Below are the code and all the weights of a small trained network. Each question names an input and a class and asks about switching units off, where a switched-off unit gives its printed mean instead of its output.

import numpy as np


def w(rows, s, z=0):
    codes = np.array(rows[::2]) - 128.0
    scale = np.full(codes.shape[1], s)
    scale[-1] = z or s
    return codes * scale


def norm(h):
    return h / np.sqrt((h * h).mean(-1, keepdims=True) + 1e-5)


def f(y):
    return y / 2 * (1 + np.tanh(0.7978845608 * (y + 0.044715 * y**3)))


def log_softmax(a):
    a = a - a.max(-1, keepdims=True)
    return a - np.log(np.exp(a).sum(-1, keepdims=True))


def net(x, mask):
    res = np.array(x, float).reshape(1, 5) / 4 @ E
    u = 0
    for l in range(4):
        y = f(norm(res) @ A[l][:, :-1].T + A[l][:, -1])
        res = res + np.where(mask[u : u + 4], y, B[l][:, -1]) @ B[l][:, :-1]
        u += 4
    return log_softmax(norm(res)[-1] @ U[:, :-1].T + U[:, -1])


A, B = {}, {}
E = w([
[147,173,111,138,107,225],'x0',
[184,85,99,145,58,94],'x1',
[57,107,1,210,130,124],'x2',
[109,6,168,168,139,219],'x3',
[126,127,129,126,127,127],'x4',
],0.0076)
A[0] = w([
[255,61,23,80,70,123,107],'0.n0',
[139,88,7,141,195,152,114],'0.n1',
[143,128,95,113,85,206,132],'0.n2',
[123,176,145,189,32,171,6],'0.n3',
],0.0081,0.0019)
B[0] = w([
[48,80,129,5,184,151,253],'0.n0',
[111,152,123,242,46,127,237],'0.n1',
[100,161,168,29,2,78,176],'0.n2',
[69,184,160,146,78,138,139],'0.n3',
],0.0082,0.0035)
A[1] = w([
[152,215,78,110,147,59,87],'1.n0',
[35,114,170,140,178,48,13],'1.n1',
[134,209,84,127,164,254,215],'1.n2',
[141,67,150,171,177,26,2],'1.n3',
],0.0086,0.00089)
B[1] = w([
[158,113,83,117,150,239,253],'1.n0',
[66,86,164,65,55,119,246],'1.n1',
[93,80,155,70,63,105,221],'1.n2',
[148,226,124,110,1,248,234],'1.n3',
],0.013,0.0029)
A[2] = w([
[223,68,183,78,158,168,145],'2.n0',
[108,8,203,185,123,190,100],'2.n1',
[146,138,195,71,136,144,112],'2.n2',
[1,73,54,106,155,124,253],'2.n3',
],0.0078,0.005)
B[2] = w([
[85,146,104,207,149,30,197],'2.n0',
[220,210,2,24,137,150,191],'2.n1',
[104,84,113,222,133,92,183],'2.n2',
[157,102,176,121,219,27,255],'2.n3',
],0.0089,0.0078)
A[3] = w([
[212,175,204,109,132,106,14],'3.n0',
[212,82,101,119,180,231,59],'3.n1',
[172,82,60,254,193,90,4],'3.n2',
[244,103,243,170,132,134,75],'3.n3',
],0.0075,0.0021)
B[3] = w([
[65,92,6,168,126,149,136],'3.n0',
[148,210,75,119,142,123,151],'3.n1',
[107,171,147,148,125,132,252],'3.n2',
[46,128,86,198,121,153,121],'3.n3',
],0.018,0.0026)
U = w([
[73,106,66,239,142,82,110],'0',
[97,137,139,60,10,178,102],'1',
[237,167,50,102,201,195,130],'2',
[157,145,158,114,118,113,249],'3',
[144,61,177,84,178,111,168],'4',
[215,131,228,153,111,160,72],'5',
[230,117,183,187,160,205,35],'6',
],0.013,0.011)

Each question gives the input, the list of numbers given to net, and the class t.
The units are the neurons (one row each of A and B). Each row of codes is followed by its name. A weight is (code - 128) times the scale printed after its matrix; where a second scale follows, it is the last column's (A, B and U).
mask holds one flag per neuron, layer by layer. A switched-off neuron (its flag False) gives its mean, the last column of its row in B, instead of its output. The means were averaged over made-up inputs and are rounded, as every weight is.
A unit's drop is (log p(t) with every unit on - log p(t) with that unit switched off) / (log p(t) with every unit on - log p(t) with every unit switched off).
The circuit of an input: a set's keep is (log p(t) with only the set's units on - log p(t) with every unit switched off) / (log p(t) with every unit on - log p(t) with every unit switched off). Starting from the 12 units with the biggest drops (on a tie, the unit counted first), units are removed one at a time, each time the one whose removal leaves the highest keep (on an exact tie, the one counted first), for as long as the keep stays at least 0.8.
units of the circuit, in order: the units of the circuit, biggest drop first
most important unit: the unit with the biggest drop
top k neurons: the k neurons with the biggest drops, biggest first
top k neurons in layer l: the k neurons of layer l with the biggest drops, biggest first
drop when u is switched off: that unit's drop, to one decimal
input [-7,-7,-4,0,-5], class 1: top 2 neurons -> [1.n3; 0.n0]
input [8,3,-3,-6,8], class 1: most important unit -> 1.n2
input [-2,5,3,-1,3], class 4: top 2 neurons -> [0.n0; 2.n3]
input [7,1,5,-4,7], class 1: top 2 neurons in layer 2 -> [2.n0; 2.n2]
input [-5,7,-7,-3,2], class 0: units of the circuit, in order -> [3.n0; 3.n3]
input [4,1,-8,-7,-3], class 0: top 3 neurons -> [2.n1; 1.n3; 3.n0]
input [1,-8,6,2,-1], class 4: top 2 neurons -> [2.n3; 1.n2]
input [-6,2,-4,-6,1], class 1: units of the circuit, in order -> [1.n3; 2.n3]
input [3,6,-6,8,3], class 2: top 2 neurons -> [2.n1; 2.n3]
input [8,-8,6,-1,5], class 1: top 3 neurons -> [1.n2; 0.n2; 2.n0]
input [-5,7,4,-3,-3], class 4: units of the circuit, in order -> [0.n0; 2.n3]
input [2,-4,5,6,5], class 2: top 3 neurons in layer 2 -> [2.n1; 2.n0; 2.n2]
input [3,5,-3,-6,0], class 2: top 4 neurons -> [1.n1; 1.n0; 1.n2; 2.n3]
input [-5,4,2,6,-2], class 2: units of the circuit, in order -> [2.n1]
input [6,1,2,-5,2], class 1: top 4 neurons -> [1.n2; 0.n3; 2.n1; 1.n0]
input [-2,-5,-1,-3,1], class 4: top 2 neurons -> [1.n1; 2.n1]
input [-6,-5,2,-8,5], class 2: top 2 neurons -> [1.n0; 0.n0]
input [-2,1,-6,-8,1], class 2: top 2 neurons -> [1.n0; 2.n3]
input [-5,8,7,1,2], class 4: top 2 neurons in layer 2 -> [2.n3; 2.n0]
input [-6,-2,-1,2,0], class 1: units of the circuit, in order -> [1.n3]
input [7,1,-5,-8,-4], class 2: top 2 neurons -> [1.n0; 1.n1]
input [8,0,-6,6,-2], class 1: top 2 neurons in layer 0 -> [0.n2; 0.n3]
input [-4,5,-7,8,-4], class 2: top 2 neurons -> [2.n1; 2.n3]
input [-8,-5,2,8,0], class 1: top 2 neurons -> [1.n3; 1.n1]
input [-3,7,5,7,-7], class 2: top 2 neurons in layer 2 -> [2.n1; 2.n0]
input [-7,1,1,2,-6], class 1: drop when 1.n3 is switched off -> 0.8
input [-4,-1,-8,7,2], class 0: most important unit -> 2.n0
input [1,8,5,-3,-4], class 4: drop when 2.n3 is switched off -> 0.3
